Below is a small trained network, with its code and all its weights. Each question gives an input and a target symbol and asks what happens when units are switched off, that is, made to give their printed mean instead of their output.

import numpy as np


def w(rows, s, z=0):
    codes = np.array(rows[::2]) - 128.0
    scale = np.full(codes.shape[1], s)
    scale[-1] = z or s
    return codes * scale


def norm(h):
    return h / np.sqrt((h * h).mean(-1, keepdims=True) + 1e-5)


def f(y):
    return np.maximum(y, 0)


def softmax(a):
    e = np.exp(a - a.max(-1, keepdims=True))
    return e / e.sum(-1, keepdims=True)


def log_softmax(a):
    a = a - a.max(-1, keepdims=True)
    return a - np.log(np.exp(a).sum(-1, keepdims=True))


def net(x, mask):
    ids = ['αβδμξπφψω'.index(c) for c in x.split()]
    T = len(ids)
    res = E[ids] + P[:T]
    u = 0
    for l in range(2):
        q, k, v = (norm(res) @ M[l].T for M in (Q, K, V))
        z = softmax(np.where(np.tri(T) > 0, q @ k.T / 2**0.5, -1e9)) @ v
        res = res + np.where(mask[u], z, O[l][:, -1]) @ O[l][:, :-1]
        u += 1
        y = f(norm(res) @ A[l][:, :-1].T + A[l][:, -1])
        res = res + np.where(mask[u : u + 4], y, B[l][:, -1]) @ B[l][:, :-1]
        u += 4
    return log_softmax(norm(res)[-1] @ U[:, :-1].T + U[:, -1])


Q, K, V, O, A, B = {}, {}, {}, {}, {}, {}
E = w([
[76,129,152,174],'α',
[124,150,101,163],'β',
[155,175,59,115],'δ',
[142,135,162,85],'μ',
[82,141,79,50],'ξ',
[4,26,125,18],'π',
[129,123,160,94],'φ',
[147,137,119,33],'ψ',
[67,147,149,189],'ω',
],0.013)
P = w([
[231,4,63,56],'0',
[213,172,57,100],'1',
[203,162,57,105],'2',
[179,141,166,104],'3',
[160,137,180,112],'4',
[147,133,192,114],'5',
[138,134,203,120],'6',
[123,133,209,129],'7',
[123,141,222,114],'8',
[115,138,236,104],'9',
[116,136,243,107],'10',
[136,137,234,102],'11',
],0.0038)
Q[0] = w([
[253,114,36,255],'0.h0',
[102,127,84,104],'0.h0',
],0.016)
K[0] = w([
[192,69,108,253],'0.h0',
[97,101,127,142],'0.h0',
],0.02)
V[0] = w([
[224,2,95,153],'0.h0',
[163,75,110,216],'0.h0',
],0.0048)
O[0] = w([
[181,141,212,118,55],'0.h0',
[154,101,67,254,3],'0.h0',
],0.0048,0.0022)
A[0] = w([
[157,134,224,170,41],'0.n0',
[195,178,138,72,130],'0.n1',
[105,127,201,185,83],'0.n2',
[64,172,255,128,6],'0.n3',
],0.0084,0.0024)
B[0] = w([
[89,59,254,124,176],'0.n0',
[132,165,65,251,225],'0.n1',
[169,127,49,157,210],'0.n2',
[73,199,222,246,255],'0.n3',
],0.0077,0.0038)
Q[1] = w([
[238,31,114,232],'1.h0',
[176,142,247,51],'1.h0',
],0.014)
K[1] = w([
[250,129,96,154],'1.h0',
[88,236,134,165],'1.h0',
],0.019)
V[1] = w([
[156,58,178,190],'1.h0',
[4,128,51,212],'1.h0',
],0.014)
O[1] = w([
[165,37,93,86,109],'1.h0',
[80,122,42,254,251],'1.h0',
],0.0097,0.0024)
A[1] = w([
[168,180,101,168,4],'1.n0',
[164,165,199,83,70],'1.n1',
[154,162,83,140,188],'1.n2',
[253,141,145,163,78],'1.n3',
],0.015,0.0028)
B[1] = w([
[20,74,97,6,232],'1.n0',
[197,141,57,219,192],'1.n1',
[239,108,156,117,253],'1.n2',
[15,126,242,225,208],'1.n3',
],0.011,0.0039)
U = w([
[150,86,91,163,194],'α',
[118,58,213,158,87],'β',
[100,130,94,113,67],'δ',
[170,147,181,112,182],'μ',
[89,252,103,97,85],'ξ',
[62,92,158,46,168],'π',
[162,127,161,96,253],'φ',
[188,213,150,151,132],'ψ',
[132,120,80,156,78],'ω',
],0.016,0.0034)

Each question gives the input, a string of symbols that net reads in full, and the target symbol t.
The units are the heads (2 rows each of Q, K, V and O) and the neurons (one row each of A and B). Each row of codes is followed by its name. A weight is (code - 128) times the scale printed after its matrix; where a second scale follows, it is the last column's (O, A, B and U).
mask holds one flag per unit, layer by layer, with each layer's heads first. A switched-off unit (its flag False) gives its mean, the last column of its rows in O or B, instead of its output. The means were averaged over made-up inputs and are rounded, as every weight is.
A unit's drop is (log p(t) with every unit on - log p(t) with that unit switched off) / (log p(t) with every unit on - log p(t) with every unit switched off).
The circuit of an input: a set's keep is (log p(t) with only the set's units on - log p(t) with every unit switched off) / (log p(t) with every unit on - log p(t) with every unit switched off). Starting from all 10 units, units are removed one at a time, each time the one whose removal leaves the highest keep (on an exact tie, the one counted first), for as long as the keep stays at least 0.8.
circuit, biggest first: the units of the circuit, biggest drop first
most important unit: the unit with the biggest drop
top k neurons: the k neurons with the biggest drops, biggest first
k most important neurons of layer l: the k neurons of layer l with the biggest drops, biggest first
drop when u is switched off: that unit's drop, to one decimal
input ξ ω ψ ψ, target ω: circuit, biggest first => (1.h0)
input β β ω, target β: top 2 neurons => (0.n3 0.n1)
input μ α ξ α ψ β β ξ ξ ω, target ξ: circuit, biggest first => (1.h0 0.h0)
input ξ ω μ, target ξ: circuit, biggest first => (1.h0 0.n1 1.n0 0.n3)
input ψ φ φ, target ψ: top 2 neurons => (1.n1 0.n1)
input φ α ω, target φ: top 3 neurons => (0.n3 1.n1 0.n1)
input α π ψ α α β ψ, target α: 2 most important neurons of layer 0 => (0.n3 0.n2)
input β ψ ψ, target ψ: top 3 neurons => (0.n3 1.n1 0.n2)
input ξ π β β β β ψ ψ φ ξ β, target ξ: top 4 neurons => (0.n3 1.n0 0.n0 1.n3)
input β β β ψ β ξ ψ α ξ β α δ, target β: 2 most important neurons of layer 1 => (1.n3 1.n2)
input π μ ψ ψ φ ξ δ β, target π: top 3 neurons => (1.n0 0.n1 0.n3)
input π β δ ψ φ ξ α α μ ψ β, target π: top 2 neurons => (1.n0 0.n3)
input ξ ψ μ α α μ δ, target ξ: top 3 neurons => (1.n0 0.n3 0.n1)
input ψ β μ β δ β π β ψ μ μ, target ψ: circuit, biggest first => (1.n1)
input α β δ ξ ψ, target ξ: 2 most important neurons of layer 0 => (0.n3 0.n1)
input ξ φ α, target ξ: top 3 neurons => (0.n3 1.n0 1.n3)
input ψ α α, target ψ: drop when 0.n0 is switched off => 0.0
input ξ ω α, target ξ: drop when 0.n3 is switched off => 0.2
input β ω β β β β, target β: drop when 1.n3 is switched off => 0.2
input φ δ δ φ β φ μ β φ α β, target φ: most important unit => 0.h0
input β φ μ, target β: 2 most important neurons of layer 1 => (1.n3 1.n2)
input δ β μ π β ξ β ξ φ, target ξ: 2 most important neurons of layer 0 => (0.n1 0.n0)
